Each row was made from one walk, in order. Every step used is in the known rows, and no mark comes twice. Write each row's walk.
Known rows:
putib poteze muluk zedo: 232, -184, -197, 302, 115, -51, 248, -203, -360, -300, 24, -102, 337, 16, -174, -184, -29, 194, -185, -28, 37, 73, 162, 108, 21, 201, 15, -414, -67, -35, 39, -349, -114, -40, -420, 271, -167, 54, 38, 21, 114, 149, -154, 569
zedo muluk pegat lapov poteze fumodo ripot: -208, -35, -21, -282, -104, 143, -31, -23, -119, 375, 211, -171, -25, -208, 149, 174, -234, -148, 184, 15, -59, 357, -294, 73, -219, -9, 232, 118, -161, -138, -52, 16, -224, 210, 174, 39, 98, 26, 93, -56, 7, -271, 155, -235
muluk pegat fumodo ripot zedo: 272, -76, -111, -334, 223, 283, 109, 232, -443, -91, 0, -31, 104, -10, -14, -36, 115, -138, -28, 11, -120, 174, -89, -18, -123, 42, 109, 133, 298, -229, -301, 339, 84, -70, -59, -74, 106, 60, -201, 180, -48, -168, 271, -239
poteze muluk pegat fumodo lapov putib: -48, -40, -149, 86, 22, 55, 15, 159, -249, 207, 169, 132, 44, -286, -114, 201, 26, -18, 222, -249, -129, 18, 85, -168, 44, 67, -41, 154, -57, -160, 8, 84, -167, -116, -273, 103, 160, 110, 284, -75, -32, -523, -38, -189
putib fumodo pegat lapov poteze: 119, -9, -49, -429, -28, 30, 345, -59, 43, -31, 134, -157, 30, -278, 179, -48, -185, 67, 95, 16, -155, 10, -94, 116, -191, 76, 104, 330, -46, 238, 30, -201, -253, -157, 161, -176, -66, -216, 81, -280, 28, 59, 66, 219
ripot muluk poteze fumodo pegat lapov putib zedo tude: 274, -265, -159, 215, 442, -143, -23, -246, 240, -174, -69, -26, -219, -81, 175, 35, -89, -3, 48, 510, -164, 205, -390, 128, 234, 354, -169, 431, -119, 17, 32, 96, -49, -128, 61, -235, 124, 3, 213, -143, -105, -54, 305, 17
fumodo pegat lapov putib muluk poteze ripot zedo tude: 43, -506, 408, 20, 289, -519, -366, -136, 324, -74, 96, 14, -208, 501, 43, -297, 22, 115, 25, 282, -203, -77, -86, 0, 116, 349, -26, 321, 18, -318, 209, 150, 53, 96, 243, -294, -17, 432, -68, 35, -287, 225, 281, 236
zedo poteze muluk pegat fumodo: -51, -299, -364, -27, -11, 221, 177, 59, -387, -20, 151, -201, 61, -306, 21, 297, -117, -59, 144, -339, -5, 160, 92, 177, -398, 57, 50, -236, 180, -2, 170, 48, -353, -44, -278, 485, -25, 200, 121, 36, -117, -327, -65, -97
putib muluk poteze ripot: -110, -335, 8, 120, -28, -324, 79, -151, -186, -85, 126, -354, 110, 179, -68, -190, 174, 418, -145, -188, -40, -274, 58, -169, -249, 49, 139, -156, 79, 108, 193, -28, 124, 78, -141, 193, -49, 157, -165, 149, -211, 26, -44, 314
zedo ripot muluk poteze lapov putib fumodo pegat: -172, -120, -170, 20, -359, -190, 162, -87, 41, -183, 233, -8, 17, 67, 26, 185, 70, 48, 132, 56, -86, -269, 150, -140, -143, 55, -187, 215, 15, 351, -172, -366, 330, 128, 218, -113, 41, 28, -255, -494, -93, 104, -70, -91
pegat lapov muluk zedo poteze: -114, 212, 350, 175, 111, -128, 66, -70, 250, -130, -214, 79, -78, -33, -192, -153, 40, 42, 49, -87, 370, 8, -161, 183, 153, -107, -87, -241, 115, -146, 107, -47, -261, 253, 23, 44, -310, -156, 288, 388, 1, 183, -383, 330
lapov putib fumodo ripot muluk poteze: 108, -88, -313, 207, 61, -2, 185, -122, 99, 65, 170, -175, 235, -4, 101, -111, 47, 233, -131, 39, -288, -55, -111, -223, -195, -114, -345, 161, -69, 457, -238, -295, 367, -30, 94, 8, 7, -59, -130, 29, -156, -175, -136, 162
tude zedo poteze muluk pegat fumodo: -17, -322, -342, -24, 47, 320, 215, 42, -377, -75, 141, -67, 2, -215, -52, 263, -224, -191, 99, -276, 70, 331, 80, 358, -195, 19, -29, -310, 63, -113, 104, 182, -425, 8, -282, 376, -69, 193, 48, 135, 152, -3, 122, -28
zedo poteze fumodo pegat lapov putib: 47, -106, -102, -133, 91, -155, 217, -129, 123, 93, 4, 79, -164, -82, 309, 286, 72, -99, 310, 140, 3, 36, -105, -90, -102, 49, -67, 288, 96, 108, 20, 40, -342, 174, 215, -137, -27, 16, 272, -135, 27, -179, 159, -17
pegat fumodo ripot muluk poteze lapov putib: -150, 30, -4, 28, 128, -26, -263, -57, -91, 185, -7, -61, 39, 65, 50, -199, -8, 133, 25, -35, -203, -386, -66, -384, -165, -110, -70, 132, 73, 200, -165, 2, 372, 108, -13, -75, -50, 155, -144, -28, -222, -101, -130, -59
fumodo pegat lapov putib poteze muluk: 84, -153, 104, 291, 128, -291, 41, -327, -99, 71, 336, 174, 49, 132, 251, -253, -237, 80, 388, 218, -143, -65, -19, -131, 0, 329, -79, 17, -141, 19, 8, -420, -113, -11, -48, -62, -145, 187, 363, -181, -22, -106, 107, 400
zedo muluk poteze lapov putib: -191, -364, 39, 194, -186, -238, -137, -13, 25, 208, 122, -2, -71, 5, -132, -3, -13, -31, 7, -138, 67, -88, 176, -235, 54, 119, -27, -13, -59, 8, -81, -4, -42, 104, 208, -25, -255, 85, -2, -83, -43, 148, -352, 27
tude ripot pegat fumodo lapov poteze muluk: -44, 204, -116, -66, 60, 373, 71, 104, -38, 215, -150, 17, 71, -135, -10, 110, -229, 41, -95, -101, -135, -223, 63, 162, -40, -290, 298, -96, -210, 82, 257, -249, 80, -255, -240, 170, 18, -3, -82, -268, 75, 20, 22, 65
muluk zedo poteze lapov pegat: -65, -85, 121, -123, -253, -103, -22, -51, -19, -82, -312, -196, -294, -63, -270, 68, 322, -105, -25, -269, 442, -9, 188, 123, -72, -4, 147, -328, 162, -66, -40, 104, -272, 178, 112, 124, -228, -191, -107, -22, 59, 310, -410, -30
muluk zedo ripot pegat lapov: -29, 337, 148, -42, 45, -206, 371, 92, 133, -228, -221, 87, -13, 59, -216, 209, 196, -113, -68, -64, 251, 71, 290, 204, 251, 49, 23, -6, -1, -61, -39, -197, 127, 187, 255, -133, -64, -128, 229, 125, -101, 122, -74, 45
lapov putib pegat fumodo ripot muluk zedo poteze: 70, 283, 40, 114, -141, 97, -88, -6, 173, -193, -8, 7, 293, 78, 130, 48, 54, -90, -89, 154, -154, -13, 65, -105, -234, 48, -320, -10, 101, 106, -24, -235, 109, 94, -67, 98, 144, -110, 39, 278, 34, -217, -8, -140
tude ripot muluk pegat fumodo lapov poteze: -196, 353, 79, -4, -189, 345, -42, 115, -157, -66, -93, -24, -6, -289, -90, 86, -186, 12, 206, -141, -98, -248, -130, 74, -105, -355, 84, 124, 43, 175, 97, -19, 146, -70, -91, 165, 209, -124, -347, -201, 95, -107, 8, -261
zedo tude ripot muluk poteze fumodo lapov putib pegat: 51, -163, -373, 281, -73, -65, -228, -120, 383, -70, -25, 74, -115, -1, 233, 175, 173, -110, -73, 463, -284, -182, 47, -57, 81, -116, -198, 391, -283, 71, 120, 12, 355, -215, 54, -15, 298, 85, -314, -466, -55, -289, 88, -248
tude zedo muluk poteze ripot pegat: -20, -255, -89, 100, -163, 61, 83, -13, -14, 27, 257, 6, -18, 166, -27, -34, -179, -29, -182, -54, 134, 268, 268, 173, -67, 145, 154, -379, -142, 65, -42, 106, -90, 35, 216, 29, -173, 7, -135, 137, 212, 561, 182, 44
putib lapov pegat fumodo ripot muluk poteze: 66, 197, -35, 167, 5, 34, -149, -95, -331, 59, -103, -333, -214, -102, 147, -251, -53, 232, 65, 19, -73, -105, -326, -51, -69, 6, -109, 11, 23, 212, -117, 35, 318, -349, -176, 45, 252, -167, -32, -49, -109, -174, 94, -39
lapov putib pegat fumodo ripot zedo: 296, 14, -44, -208, 161, 117, -48, 195, -87, -94, 84, 146, 250, 179, 203, -93, 161, -179, -176, 280, -254, 28, 124, -254, -42, 99, -121, 218, 61, -133, -222, 74, 203, -272, 21, -333, 127, -23, 2, 157, 9, -167, 246, -145
fumodo pegat lapov poteze: 18, 54, 268, -129, 16, -13, 249, -115, -83, 4, 43, -89, -82, -179, 101, -140, -160, 23, 255, 51, -44, -154, -172, 179, -140, 127, 232, 233, 82, 20, 82, -192, -262, -7, 280, -157, -194, -176, 162, -126, 32, 158, 39, 280
zedo ripot muluk pegat: -184, 92, 26, 353, -198, 1, 413, 30, -240, -374, 166, -86, 98, -133, -154, 280, 151, -44, 136, -160, 195, -50, 126, 220, -54, 62, -56, -174, 244, 129, -148, -229, 255, 86, 236, 188, 19, -63, -37, -3, -186, -206, -92, -142
poteze lapov pegat fumodo ripot muluk zedo: 44, 329, 271, -191, 48, 3, -140, -90, -77, -25, -149, -171, -14, -35, -82, -202, 120, 21, -202, -65, 202, -103, -134, -119, -16, 9, 124, -314, 260, 17, -363, 139, 256, 70, -208, -104, 17, -112, -153, 43, -73, -23, -59, -137
poteze lapov muluk pegat fumodo ripot: -258, 142, 135, -238, -38, 165, -213, 145, -225, 226, 161, 92, 17, -15, 118, -88, 160, -80, 64, -98, 66, -168, -152, -211, -162, -35, 218, -27, 198, -218, -278, 248, 137, 116, -149, 3, -92, 90, -14, 134, -179, -386, -40, -382
tude zedo muluk poteze fumodo: 150, -417, -447, 50, 76, 109, 353, -106, -243, -12, 112, -105, 34, -168, 29, 210, -212, -81, -242, 95, 105, 396, -92, 180, 87, -23, -34, -182, -63, 26, -96, 260, -238, -37, -80, -7, -46, 45, -107, -55, 338, 328, 157, 170
putib fumodo ripot zedo muluk poteze: 434, -448, -329, -174, 20, 83, 191, 14, -78, 39, 145, -216, 170, 76, -80, -223, -113, 22, -279, 141, -167, 325, -138, 27, -14, 48, -18, 2, 19, -41, -273, 16, 147, -144, 44, -34, 4, -1, -332, -62, 23, 207, 59, 191
pegat fumodo lapov putib muluk zedo poteze: 26, 158, 202, 89, 22, -196, 6, 107, 183, 16, -400, 25, 95, 7, -275, 208, 132, 128, -100, -168, -11, -154, 13, -112, 287, -120, -271, 180, 102, -80, 322, -9, -145, 97, -244, 127, 159, 33, 205, 205, 48, -161, -262, 156
fumodo ripot pegat lapov muluk poteze: -182, 240, 176, 171, 251, 71, -103, -107, 146, 348, 4, 115, -200, 120, 220, -253, -75, 91, 156, 260, 51, -103, -317, 23, -178, -114, 55, 28, -142, 13, -98, -164, 210, 115, 250, -75, -211, -16, 215, 229, -242, -39, -133, 57
pegat fumodo lapov poteze: 74, 165, -71, -221, -13, 185, 177, 170, -235, 107, -218, -135, 77, -353, -126, -12, -59, 96, -45, -247, -138, -277, 20, 61, 72, -234, 204, 249, 68, 58, 299, 24, -182, -346, 15, -47, 16, -190, 115, -199, 97, 53, -210, 222

Write each row's walk:
187, -107, 252, -391, 33, 13, -238, 70, -111, 238, 22, -73, -127, 117, -22, -225, -56, -227, -194, 13, 203, 149, -95, -84, 165, 84, 274, -322, 253, -273, -366, 358, 133, -184, 46, -271, -41, 50, -138, -92, -36, 149, 74, -186
poteze lapov pegat fumodo ripot zedo muluk
-69, 107, 238, -70, -179, -365, -163, 106, 200, 18, -214, -34, 154, 225, -299, 20, 263, 244, -113, -350, -38, -235, 184, -291, 193, -103, -75, 39, 103, -112, 391, 87, -107, 210, -262, 101, 191, 84, 85, 242, 37, -57, -100, 134
pegat fumodo lapov putib muluk zedo poteze ripot
-43, -340, 210, 12, 350, -250, -385, -23, 239, -114, 25, 23, -214, 284, -98, -532, 31, 98, -119, 62, 83, -34, -67, 177, 193, 0, 126, -87, 16, -343, 213, 325, 20, -85, 245, -259, -272, 228, -31, 140, -272, 465, -84, 353
pegat lapov muluk poteze ripot zedo tude
-15, 494, 105, 22, 38, 322, 5, 217, 183, 3, -405, 257, -40, -147, -114, 203, 2, 0, -92, -3, 255, -48, -11, 219, 101, -196, -9, -122, 77, -42, 197, 21, -224, -53, -89, 108, -31, -201, 236, 151, 133, 104, -301, -65
ripot pegat fumodo lapov muluk zedo poteze
92, 264, -49, 118, -181, 49, 105, -195, 163, -146, -405, -103, -244, -113, -156, 205, 213, -8, -3, 57, 351, 0, -210, 129, 112, -393, -3, -314, 94, 128, -54, 65, 58, 146, -163, 166, 220, -266, -373, -227, 258, 91, -50, -113
tude ripot muluk zedo poteze fumodo lapov pegat
-213, 20, 56, -316, -546, 95, -189, 237, -240, 226, 277, -127, 73, -216, -138, 30, -181, -5, 139, -430, -98, 38, 143, -44, -120, -17, 361, 25, 24, -128, 272, 188, -303, -82, 45, 107, 193, -55, -22, -152, 149, -6, 32, -252
zedo muluk pegat fumodo lapov poteze ripot
-72, -105, -116, -15, -41, -71, -170, -136, -61, 337, 347, 259, -14, 198, 282, 75, -261, -298, 272, 269, -78, 566, -104, -140, 183, 47, -234, 112, -356, -126, -241, 104, -96, 245, 134, -149, 145, 225, 139, 46, 267, -134, 387, -195
tude zedo muluk pegat lapov putib poteze fumodo ripot
-59, 176, 151, -145, 220, 89, -215, 211, 481, -112, -278, 258, 37, 186, 72, 110, 172, -216, -609, 69, 186, -98, 175, 148, 320, -85, 92, -174, 99, -151, -37, 243, 268, -58, -167, -82, -236, 157, -172, 115, -125, 106, -89, -194
poteze lapov muluk zedo tude ripot pegat fumodo
222, -80, -111, -195, 6, 160, -121, 173, -1, -51, -25, 81, 130, 218, 191, 3, 121, -239, -34, 209, -222, 29, 148, -117, -185, -3, -160, 169, 94, -104, -3, 12, 35, -160, 149, -113, 88, 11, -20, 149, 19, -65, 120, -150
lapov putib pegat fumodo ripot zedo poteze
-342, -4, -24, -116, -191, -181, -173, 1, 333, -96, 300, -28, -66, -63, 11, 55, 24, 109, 339, -348, 19, 114, 250, -200, -313, -5, -235, -25, -140, 395, 17, -25, -99, 226, 225, 120, 69, -2, 35, 65, -250, -259, -59, -290
zedo poteze ripot muluk pegat lapov putib fumodo
-104, 306, 554, -65, -93, -91, -4, -203, 51, -348, 84, -98, 75, 12, -150, -368, -158, 249, 135, -14, 68, -161, -121, 123, -186, 210, 277, -142, 78, 37, 43, -228, -150, 319, 53, -126, -93, -220, -91, 45, 114, 429, 168, 281
fumodo pegat lapov poteze ripot muluk zedo
-215, 319, 266, 222, -171, 75, -157, 178, 164, -281, -267, 118, -64, 208, -195, -44, 286, 227, -143, -154, 380, -30, 221, 189, 80, 169, 104, -398, -175, -76, 128, -109, -146, 77, -83, 209, -142, -316, 113, 357, 87, 248, -84, 26
putib lapov muluk zedo poteze ripot pegat
118, 269, -161, 163, 34, 44, -116, 37, 36, 47, -154, 348, 219, 216, -6, 66, -89, 18, -96, 96, -163, -41, 272, -195, 239, -159, -153, -57, -301, 63, 96, -286, 194, -66, -450, 84, 161, 132, -45, -123, 245, 11, 56, 60
tude ripot pegat fumodo lapov putib poteze muluk zedo
20, 4, -73, 109, -285, 49, -159, 130, -194, 183, 228, 369, 27, -25, 16, 123, -338, -270, 241, 4, -91, 328, 165, -79, 376, 27, -299, 160, -175, -87, 13, 181, -213, -160, 23, -59, 206, 99, 148, -88, 422, 30, 104, -195
tude zedo muluk pegat fumodo lapov putib poteze
-271, 189, -173, 10, 313, 115, -15, -96, 177, 118, -93, 188, -216, 8, 364, 168, -84, 51, 6, 311, 169, -14, -250, -51, -151, -409, -10, -64, -224, 247, -43, 58, 189, 93, -72, -94, -50, 63, -86, -13, -49, 14, 64, -140
tude ripot pegat lapov muluk poteze fumodo
400, -45, -12, 314, 127, -89, 61, 161, 569, 52, -364, 230, -136, 216, -166, 49, 430, -224, -269, 172, -83, -5, 169, 116, 762, 108, 7, 365, -207, -194, 26, 25, 310, -324, 256, -118, -20, -227, 86, 40, -43, -95, 62, -91
fumodo lapov putib zedo tude ripot pegat
